Below are the code and all the weights of a small trained network. Each question names an input and a class and asks about switching units off, where a switched-off unit gives its printed mean instead of its output.

import numpy as np


def w(rows, s, z=0):
    codes = np.array(rows[::2]) - 128.0
    scale = np.full(codes.shape[1], s)
    scale[-1] = z or s
    return codes * scale


def f(y):
    return np.maximum(y, 0)


def log_softmax(a):
    a = a - a.max(-1, keepdims=True)
    return a - np.log(np.exp(a).sum(-1, keepdims=True))


def net(x, mask):
    res = np.array(x, float).reshape(1, 4) / 4 @ E
    y = f(res @ A[0][:, :-1].T + A[0][:, -1])
    res = res + np.where(mask, y, B[0][:, -1]) @ B[0][:, :-1]
    return log_softmax(res[-1] @ U[:, :-1].T + U[:, -1])


A, B = {}, {}
E = w([
[95,80,211,2,63,10,137,148],'x0',
[255,56,127,246,120,46,109,147],'x1',
[86,72,152,107,252,153,18,219],'x2',
[61,25,152,115,102,184,238,86],'x3',
],0.0095)
A[0] = w([
[121,119,151,111,144,202,148,62,168],'N0',
[178,117,136,158,68,98,175,74,131],'N1',
[139,125,148,152,242,119,97,139,105],'N2',
[147,179,3,103,127,142,138,29,146],'N3',
[58,118,192,125,164,210,125,119,143],'N4',
[179,77,138,172,42,165,185,50,230],'N5',
[141,78,137,147,152,147,73,212,73],'N6',
[129,150,152,137,185,196,168,148,50],'N7',
[85,213,117,177,88,195,120,70,210],'N8',
[160,171,88,124,101,193,139,47,165],'N9',
[119,54,126,55,49,182,237,162,253],'N10',
[123,108,200,59,160,139,97,157,183],'N11',
[101,184,200,107,125,154,175,92,234],'N12',
[160,120,202,175,159,184,84,214,159],'N13',
[83,162,121,115,136,118,229,111,219],'N14',
],0.011,0.0047)
B[0] = w([
[59,106,84,156,163,193,193,177,179],'N0',
[158,205,208,205,53,63,157,130,209],'N1',
[175,70,73,90,197,144,153,44,178],'N2',
[200,218,97,80,136,132,177,202,203],'N3',
[76,25,178,111,126,130,225,187,183],'N4',
[36,222,204,214,187,31,201,113,249],'N5',
[94,18,122,125,121,91,99,55,177],'N6',
[137,73,149,132,67,202,169,142,155],'N7',
[166,205,73,68,155,176,208,254,210],'N8',
[75,213,76,122,200,139,141,222,204],'N9',
[40,99,161,225,68,137,19,96,237],'N10',
[105,87,158,43,109,88,140,111,183],'N11',
[99,187,95,150,98,200,31,227,187],'N12',
[163,25,63,151,198,158,181,68,187],'N13',
[92,194,71,146,102,160,73,164,194],'N14',
],0.0086,0.019)
U = w([
[172,191,38,116,135,169,147,147,3],'0',
[133,140,162,193,102,86,191,66,89],'1',
[216,71,70,217,171,202,127,62,102],'2',
[132,109,142,68,137,247,214,156,40],'3',
[113,128,183,55,60,122,78,118,224],'4',
[50,93,125,157,129,175,155,121,71],'5',
[94,36,87,67,169,88,124,93,124],'6',
],0.012,0.0054)

Each question gives the input, the list of numbers given to net, and the class t.
The units are the neurons (one row each of A and B). Each row of codes is followed by its name. A weight is (code - 128) times the scale printed after its matrix; where a second scale follows, it is the last column's (A, B and U).
mask holds one flag per neuron, in row order. A switched-off neuron (its flag False) gives its mean, the last column of its row in B, instead of its output. The means were averaged over made-up inputs and are rounded, as every weight is.
A unit's drop is (log p(t) with every unit on - log p(t) with that unit switched off) / (log p(t) with every unit on - log p(t) with every unit switched off).
The circuit of an input: a set's keep is (log p(t) with only the set's units on - log p(t) with every unit switched off) / (log p(t) with every unit on - log p(t) with every unit switched off). Starting from the 12 units with the biggest drops (on a tie, the unit counted first), units are removed one at a time, each time the one whose removal leaves the highest keep (on an exact tie, the one counted first), for as long as the keep stays at least 0.8.
circuit, biggest first: the units of the circuit, biggest drop first
top k neurons: the k neurons with the biggest drops, biggest first
drop when u is switched off: that unit's drop, to one decimal
input [2,-7,-1,-2], class 3: circuit, biggest first : [N5]
input [-4,0,1,4], class 3: circuit, biggest first : [N10; N6; N1]
input [7,3,-1,-4], class 4: top 2 neurons : [N5; N13]
input [-2,-8,7,-3], class 3: top 2 neurons : [N7; N10]
input [-1,3,-1,8], class 1: top 2 neurons : [N5; N1]
input [6,1,4,4], class 4: top 2 neurons : [N13; N2]
input [5,3,-2,-6], class 4: top 2 neurons : [N5; N13]
input [-8,6,2,7], class 2: top 2 neurons : [N13; N2]
input [0,2,-7,-5], class 0: top 3 neurons : [N10; N3; N9]
input [8,-3,6,-1], class 6: drop when N1 is switched off : 0.1
input [-4,-2,2,-3], class 3: drop when N14 is switched off : 0.1
input [-4,3,8,-6], class 2: drop when N13 is switched off : 0.2
